Here is a tiny trained network, its code and every weight. The questions are about switching its units off for an input and a class, where a switched-off unit gives its printed mean instead of its output.

import numpy as np


def w(rows, s, z=0):
    codes = np.array(rows[::2]) - 128.0
    scale = np.full(codes.shape[1], s)
    scale[-1] = z or s
    return codes * scale


def f(y):
    return y / 2 * (1 + np.tanh(0.7978845608 * (y + 0.044715 * y**3)))


def log_softmax(a):
    a = a - a.max(-1, keepdims=True)
    return a - np.log(np.exp(a).sum(-1, keepdims=True))


def net(x, mask):
    res = np.array(x, float).reshape(1, 4) / 4 @ E
    y = f(res @ A[0][:, :-1].T + A[0][:, -1])
    res = res + np.where(mask, y, B[0][:, -1]) @ B[0][:, :-1]
    return log_softmax(res[-1] @ U[:, :-1].T + U[:, -1])


A, B = {}, {}
E = w([
[146,153,184],'x0',
[91,70,177],'x1',
[249,100,115],'x2',
[103,101,120],'x3',
],0.011)
A[0] = w([
[36,125,159,82],'n0',
[74,170,161,210],'n1',
[208,66,172,170],'n2',
[152,80,152,156],'n3',
[81,50,108,109],'n4',
[161,105,163,152],'n5',
[103,135,188,78],'n6',
[126,60,177,115],'n7',
[185,138,83,75],'n8',
[84,60,93,121],'n9',
[184,115,193,145],'n10',
[115,86,104,68],'n11',
[107,109,130,100],'n12',
[154,78,186,196],'n13',
[174,179,121,103],'n14',
[134,113,49,243],'n15',
[134,135,125,85],'n16',
[158,158,97,88],'n17',
[116,144,84,81],'n18',
[86,54,94,130],'n19',
[138,181,220,254],'n20',
[88,56,110,85],'n21',
[146,59,189,207],'n22',
[178,132,101,135],'n23',
[255,119,94,189],'n24',
[117,122,144,188],'n25',
[131,101,151,61],'n26',
[105,57,120,46],'n27',
[38,121,113,209],'n28',
[206,95,110,176],'n29',
[58,157,147,179],'n30',
[144,87,185,188],'n31',
[66,134,153,143],'n32',
[144,148,43,184],'n33',
[68,17,99,81],'n34',
],0.016,0.003)
B[0] = w([
[174,214,34,200],'n0',
[64,143,75,188],'n1',
[83,141,127,203],'n2',
[48,90,125,153],'n3',
[252,107,167,170],'n4',
[52,102,120,153],'n5',
[111,119,87,151],'n6',
[109,106,159,161],'n7',
[151,151,179,178],'n8',
[227,128,157,168],'n9',
[95,122,132,174],'n10',
[194,92,142,136],'n11',
[165,151,95,135],'n12',
[37,113,136,167],'n13',
[158,80,182,170],'n14',
[164,181,81,179],'n15',
[163,49,156,125],'n16',
[172,82,157,156],'n17',
[118,99,116,141],'n18',
[230,132,174,169],'n19',
[76,58,123,186],'n20',
[240,90,181,161],'n21',
[90,91,90,175],'n22',
[177,175,99,172],'n23',
[144,177,82,251],'n24',
[78,161,65,140],'n25',
[137,71,110,129],'n26',
[185,39,207,149],'n27',
[94,253,87,209],'n28',
[117,183,69,203],'n29',
[49,178,43,194],'n30',
[71,95,124,161],'n31',
[87,224,112,180],'n32',
[194,168,170,184],'n33',
[232,68,226,186],'n34',
],0.0061,0.013)
U = w([
[174,135,147,161],'0',
[147,8,209,12],'1',
[2,150,111,243],'2',
],0.015,0.0011)

Each question gives the input, the list of numbers given to net, and the class t.
The units are the neurons (one row each of A and B). Each row of codes is followed by its name. A weight is (code - 128) times the scale printed after its matrix; where a second scale follows, it is the last column's (A, B and U).
mask holds one flag per neuron, in row order. A switched-off neuron (its flag False) gives its mean, the last column of its row in B, instead of its output. The means were averaged over made-up inputs and are rounded, as every weight is.
A unit's drop is (log p(t) with every unit on - log p(t) with that unit switched off) / (log p(t) with every unit on - log p(t) with every unit switched off).
most important unit: the unit with the biggest drop
k most important neurons: the k neurons with the biggest drops, biggest first
drop when u is switched off: that unit's drop, to one decimal
input [-4,1,-3,-3], class 0: 2 most important neurons	n13, n2
input [7,8,1,3], class 2: most important unit	n13
input [-3,6,-2,3], class 1: 2 most important neurons	n34, n27
input [-7,3,6,3], class 1: 2 most important neurons	n28, n0
input [-5,6,-3,7], class 0: 2 most important neurons	n28, n0
input [6,5,4,6], class 2: 2 most important neurons	n13, n2
input [-7,-5,-7,4], class 0: drop when n34 is switched off	0.2
input [2,-1,2,-8], class 2: drop when n1 is switched off	-0.5
input [-6,-6,-2,-3], class 0: drop when n33 is switched off	0.3
input [0,3,-7,6], class 0: 2 most important neurons	n34, n4
input [5,5,5,6], class 2: drop when n13 is switched off	0.2
